Where the symbols take the points:
at | § $
q571 | q384 q943
q119 | q673 q291
q978 | q887 q969
q175 | q169 q216
q479 | q542 q669
q296 | q363 q230
q332 | q763 q988
q962 | q483 q755
q998 | q687 q169
q191 | q147 q279
q530 | q774 q758
q373 | q286 q93
q774 | q758 q555
q753 | q191 q147
q759 | q969 q175
q826 | q342 q998
q277 | q571 q191
q279 | q373 q119
q93 | q571 q296
q336 | q903 q634
q687 | q665 q759
q641 | q336 q903
q363 | q230 q230
q483 | q822 q641
q329 | q384 q751
q988 | q793 q316
q969 | q296 q542
q555 | q779 q595
q751 | q93 q943
q147 | q279 q373
q697 | q687 q665
q758 | q555 q779
q542 | q669 q793
q996 | q728 q887
q230 | q910 q728
q169 | q384 q622
q943 | q329 q384
q673 | q291 q962
q384 | q978 q887
q755 | q641 q336
q763 | q988 q793
q822 | q277 q753
q595 | q119 q673
q286 | q329 q571
q910 | q943 q978
q728 | q697 q687
q622 | q332 q978
q634 | q779 q277
q216 | q622 q943
q669 | q826 q759
q665 | q751 q910
q342 | q119 q774
q291 | q962 q483
q793 | q316 q642
q642 | q479 q530
q887 | q969 q479
q779 | q595 q774
q903 | q634 q230
q316 | q779 q342

The rows follow the links: the fewer symbols apart two points are, the more alike their rows tend to be.

Each row is also shifted at random along 4 hidden directions that mean nothing.

Some points, each with a row of numbers:
q595 [-97,3,2,-2,-29,-4,-5,-12,-15,11,-7,-4,-10,-16,13,-23,7,-12,-10,-9,23,-4,-2,-2,30,49,4,4,39,2,12,-7,11,-30,23,3,35,-34,-10,19,21,10,-12,11,5,34,-22,-15,37,16,9,-7,16,-33,-12,11,-12,14]
q384 [-64,15,-4,0,21,-4,30,12,10,-31,21,-2,2,3,10,-15,6,5,-14,-13,13,-11,-22,-7,-35,-11,-16,4,-27,-8,31,9,-30,-2,-2,5,-19,6,-1,-2,3,13,12,5,7,-22,-21,-27,-7,-18,29,-18,-24,-1,-1,-31,-14,-4]
q286 [-148,33,-13,-17,34,49,16,-6,33,-14,9,-33,-27,-7,17,26,-25,-17,51,10,7,11,-44,15,-4,-21,-10,4,-46,-1,4,19,5,12,-12,2,-12,-3,-27,-11,-27,-9,27,2,1,-24,13,-21,-31,-23,23,-12,-15,28,16,9,14,1]
q93 [26,20,-27,-2,23,-9,12,17,13,3,14,-17,-18,-20,24,44,-8,-36,39,6,-3,0,-32,26,5,-31,-8,25,-30,11,-28,-4,-45,5,-15,13,-36,16,-5,-4,-19,15,21,0,-14,-20,0,-10,-32,-13,-11,-24,-5,34,6,38,-15,-12]
q998 [3,-16,3,24,-38,-55,1,-7,-25,-22,22,8,22,12,-28,-51,62,46,-64,-14,-27,14,1,-25,-18,-9,-8,-8,17,-19,21,-15,-21,17,26,3,2,-10,21,-8,13,-8,-6,5,14,8,-46,-3,4,-18,3,-3,-14,-36,-9,-37,4,7]
q329 [-38,1,-34,9,13,-3,13,18,12,-21,23,-13,-17,-17,29,12,4,-10,11,10,-24,-4,-37,22,-31,-38,-23,6,-28,12,7,10,-43,10,-8,10,-21,6,7,-8,-9,3,14,-2,-1,-2,-29,-20,-19,-37,14,-27,-29,9,23,9,-19,-4]
q316 [-27,-14,9,-8,-1,30,15,-3,-4,6,-18,12,13,26,-19,25,-22,19,0,2,32,-22,23,-39,19,30,30,-30,23,14,35,-16,24,-24,12,-13,30,-10,-25,18,16,-6,-25,8,-12,10,15,12,54,42,-23,58,-4,1,5,-28,20,4]
q826 [-78,9,24,11,10,18,5,-20,-19,-14,0,-8,21,1,-27,-29,-11,21,-44,-11,14,2,10,-24,7,-3,-4,-35,29,-1,25,7,40,24,2,-18,10,-19,20,-12,-3,-11,-7,-11,20,-3,23,23,2,-2,13,0,4,-18,-6,-39,10,21]
q479 [-89,3,-4,27,32,-27,-5,23,-21,6,32,17,34,23,-34,-8,7,32,-46,21,-36,-37,-1,18,-20,-43,-26,0,29,18,32,21,-6,-10,0,-24,21,13,48,-38,33,1,-10,-34,2,59,31,8,-17,-39,33,-48,18,-7,18,16,-26,25]
q793 [-11,-25,0,7,-15,-38,-10,23,-21,16,20,44,16,39,-22,10,32,38,-37,17,-21,-45,9,-9,-13,-12,-4,-7,41,2,21,-21,-34,-31,9,-5,6,11,20,-2,37,10,-20,-6,-24,40,2,-2,12,21,-26,34,23,11,-8,6,-12,11]
q175 [-127,-7,13,6,4,-13,16,-3,-4,-37,25,10,13,19,-17,-48,33,52,-51,-8,-3,-1,-7,-28,-33,-1,-14,-17,2,-21,64,5,11,10,25,-9,7,-13,6,-14,13,-1,-1,-2,27,-3,-26,-13,7,-30,32,-15,-22,-36,-2,-71,7,3]
q373 [5,37,7,-11,-20,-37,-20,0,20,31,10,-17,-32,-12,16,-16,8,-20,21,5,8,4,-41,35,12,-7,0,47,8,-33,-31,-32,-49,-2,5,22,-33,14,-12,14,-14,20,25,9,-34,-36,-19,-28,-32,-13,-19,-6,22,31,-12,22,12,8]
q363 [73,5,-16,16,-19,-69,16,30,0,28,12,37,9,38,-20,8,63,-5,-8,-27,-1,8,13,20,7,0,19,49,-16,0,11,-10,-66,-33,25,19,-2,18,-7,-10,46,38,-7,22,-12,12,-26,-25,8,6,0,-27,19,-7,-42,17,-27,-25]
q542 [8,28,18,0,50,12,2,1,-4,6,-14,-5,20,-6,-8,15,-52,-19,-8,-5,35,-17,5,-4,-4,-23,-13,-11,23,7,-5,7,12,3,-37,-29,-24,4,25,-10,-16,8,2,-25,1,-18,69,25,-23,28,-4,1,11,37,-15,-1,-9,6]
q571 [-69,8,-30,8,-3,-36,1,34,6,-3,32,5,-6,-7,26,-3,30,4,6,20,-40,-12,-37,37,-32,-41,-24,38,-21,-9,0,-3,-54,-1,0,18,-29,18,-3,-5,6,14,14,0,-12,1,-42,-37,-26,-49,12,-28,-4,2,17,17,-21,3]
q988 [-27,-20,10,3,-17,7,14,8,-3,2,-5,37,9,32,-17,22,13,34,-9,10,-1,-27,12,-22,-11,5,10,-31,27,5,25,-27,2,-30,15,-3,13,4,-12,10,27,-6,-3,-3,-19,19,1,-4,29,35,-19,55,7,7,1,-10,16,2]
q697 [-123,-19,-3,19,6,56,44,-41,-6,-13,0,-1,-14,51,-60,15,36,31,-4,-33,-13,52,0,-30,31,28,39,-40,-40,15,59,8,58,19,54,-8,36,-18,-31,-35,21,-25,-8,10,37,10,2,-1,12,-17,35,-3,-35,-38,8,-58,32,-5]
q943 [-135,6,-25,5,15,12,21,2,10,-35,12,-20,-19,-21,38,18,-5,-23,22,4,-11,7,-28,17,-35,-31,-19,1,-41,1,-11,4,-14,15,-19,3,-33,-5,11,-16,-31,-5,28,-6,8,-18,-10,-13,-42,-26,9,-21,-23,16,9,8,-15,-7]
q962 [93,1,3,-3,-11,28,3,0,0,-11,-4,0,-17,-4,15,-21,7,-14,-6,-11,23,-10,1,-10,0,57,2,2,14,12,19,7,25,-41,15,3,25,-16,-23,17,5,2,18,6,14,32,-16,-26,27,19,32,-4,13,-30,-12,-3,2,0]
q277 [-34,16,20,-22,-16,-14,-45,7,27,23,-14,-5,-26,-15,21,-27,-11,-12,33,26,-16,15,-7,36,-6,-9,-1,38,-6,-33,-49,1,-3,17,-9,15,-15,28,-11,6,-11,2,21,-2,-9,-36,1,0,-29,-22,-11,2,11,14,2,19,26,3]
q634 [-50,-16,13,-19,-6,-9,-45,14,15,8,-27,18,-2,-5,11,-20,-5,3,22,15,-19,12,37,21,-5,12,15,32,-19,-12,-28,27,12,4,-12,10,11,27,-12,3,9,3,-8,2,15,-9,0,11,2,-10,-1,-5,-4,-28,10,7,17,-17]
q191 [88,9,1,-2,-29,-30,-37,2,4,41,18,4,-11,15,-15,-26,25,34,0,30,-33,-3,-35,21,18,-10,8,36,13,-22,4,-8,-24,2,27,18,11,24,-10,5,11,-3,1,11,-28,-6,-29,-18,0,-40,-4,-3,11,-4,13,13,24,29]
q147 [35,17,1,0,-5,7,-28,-11,18,26,8,-19,-17,1,-4,3,-4,3,24,29,-20,19,-33,28,22,-19,1,20,4,-11,-14,-10,8,15,8,11,3,9,-8,-5,-4,-16,13,-4,-24,-9,-3,-10,-26,-37,-7,-4,9,16,25,17,29,25]

Start here and follow the symbols in turn, left to right. Where do you end up?
Answers are names.
[-51,-16,2,-13,13,25,-29,16,16,-7,-22,8,-8,-3,18,15,-13,-15,43,20,-35,20,36,28,-13,-1,8,17,-39,3,-37,36,29,10,-26,4,1,25,1,-15,0,-5,13,-10,24,3,30,21,-26,-13,9,-14,-7,-14,19,29,6,-32]
§ § §: q595
[46,-11,5,-8,-21,-13,-43,20,11,-10,-13,18,-17,-17,31,-21,14,-14,7,17,-26,-4,27,29,-25,17,-12,22,1,-7,-45,17,7,-16,-15,4,-6,15,12,16,6,13,27,-1,8,20,-11,2,-14,-8,3,-17,9,-22,-8,37,-12,-23]
$ § $: q230
[89,16,10,-8,-19,-27,-46,-5,17,34,-2,-9,-16,-25,15,-16,-3,-3,20,35,-24,10,-18,36,7,-28,-3,31,19,-30,-61,-25,-14,22,-8,11,-27,15,11,8,-31,4,24,-8,-24,-27,-2,5,-40,-21,-29,7,23,23,7,37,21,14]
§ § $: q373
[48,28,39,-11,10,-17,6,12,-1,25,-21,18,31,28,-30,-13,-36,14,-31,-20,82,-27,22,-36,12,21,25,5,31,-23,41,-6,-13,-31,-1,-14,13,0,-28,24,15,28,-33,2,-13,-35,35,-4,57,61,-11,33,9,10,-41,-55,6,8]
§ § $: q793
[-20,-31,-16,11,-15,1,-4,-4,-27,3,5,-3,26,-6,-10,2,-7,23,-27,10,-28,-28,7,-11,30,4,-6,-25,46,31,22,-5,18,0,9,-16,48,-15,24,1,17,-18,-37,-2,-1,56,-14,10,45,-7,-3,-3,9,-23,31,20,-17,31]
§ § $ §: q483
[129,5,-27,10,-17,-48,26,17,7,-14,10,-4,-12,-13,19,5,26,-19,3,-18,16,5,-22,-5,-18,-13,7,22,-23,-9,-11,-22,-77,3,10,21,-38,9,-17,17,-8,19,8,26,-19,-44,-62,-34,7,0,-11,-4,-22,20,-22,-12,-29,-13]
§ § §: q384
[-50,20,-3,8,42,-9,25,14,2,-29,16,1,5,-1,4,2,-4,-9,-15,-18,19,-12,-8,-1,-34,-29,-21,-5,-13,6,14,9,-24,3,-22,-11,-39,0,11,-13,-14,8,20,-7,7,-21,12,-7,-30,2,14,-15,-15,15,-19,-19,-19,-12]
§ $ $ §: q826
[91,1,4,-11,-10,30,-16,-5,5,-3,-12,-12,-25,-18,28,-11,-5,-24,13,7,4,-6,2,13,1,35,-14,8,-1,12,-10,10,34,-18,-8,0,6,-7,-5,15,-8,-4,24,-4,10,22,-1,-5,0,-2,15,-6,14,-14,2,27,2,-3]
$ § $ §: q779
[17,18,9,-20,-1,62,5,-30,11,-8,-4,-21,-33,-22,21,-4,-19,-36,11,-16,43,3,-7,-6,21,59,-6,-14,11,2,4,0,47,-28,2,-7,12,-36,-23,18,-18,-2,24,10,13,13,7,-12,3,35,21,5,17,-12,-18,7,13,-3]
$ §: q822
[-56,4,7,28,0,-70,-18,-6,-21,-7,11,5,12,-19,-1,-49,33,2,-62,-8,-18,2,5,16,-36,-52,-32,-5,35,-16,-42,-16,-28,29,-16,-7,-45,-6,79,-16,-14,7,18,-22,3,-10,0,18,-62,-16,-16,-21,21,5,-21,16,-29,2]
§ $ $ §: q316
[-34,21,7,-11,-10,21,-7,-25,18,36,19,-16,-22,26,-20,-13,9,21,13,18,-7,7,-39,13,36,14,8,18,3,-19,29,2,13,-7,35,11,30,0,-42,-5,19,-4,8,6,-16,12,-11,-32,3,-36,28,-6,9,-14,13,-10,39,30]
§ $ §: q571
[88,-41,-14,-1,-34,-50,-52,43,4,-5,-6,33,1,-12,30,-23,26,-4,3,30,-64,-9,33,41,-45,-6,-12,48,-6,-6,-47,24,-21,4,-16,16,-5,39,34,3,17,11,3,-3,5,28,-25,15,-21,-32,-11,-22,8,-25,17,50,-21,-13]
§ § §: q779
[-117,-14,-2,20,-13,-17,17,0,-8,-39,31,15,14,28,-15,-50,53,56,-50,-8,-27,-2,-6,-24,-35,2,-19,-23,5,-13,63,6,-3,3,30,-7,7,-13,8,-11,23,-8,5,1,20,13,-44,-18,12,-34,35,-7,-28,-38,0,-63,7,8]
§ $ §: q969
[102,1,-25,12,18,0,55,-2,3,-20,12,-4,2,20,-17,37,22,0,10,-34,12,22,-7,-15,7,-6,19,-6,-55,16,33,3,-28,2,18,7,-5,4,-26,-16,12,7,-4,25,14,-22,-18,-16,11,-4,11,-10,-30,3,-4,-28,-4,-24]
§ $ § $: q969
[23,26,5,-9,-22,0,0,-12,1,6,-12,-17,-25,-41,29,-23,-2,-49,-2,-16,48,-4,-7,5,11,48,-9,12,32,-14,-24,-31,9,-34,3,1,-6,-34,-6,34,-15,21,27,9,-5,3,-19,-10,-3,42,-12,2,31,-8,-35,19,-17,3]
$ § § §: q277
[-14,23,7,20,27,-56,7,24,-11,2,24,16,21,35,-30,-15,25,12,-48,-18,26,-18,-5,7,-15,-13,-13,26,16,-5,31,7,-42,-23,9,-7,-13,9,13,-25,30,30,5,-3,3,1,5,-11,-11,0,11,-28,15,-2,-31,-20,-26,2]
§ §: q363
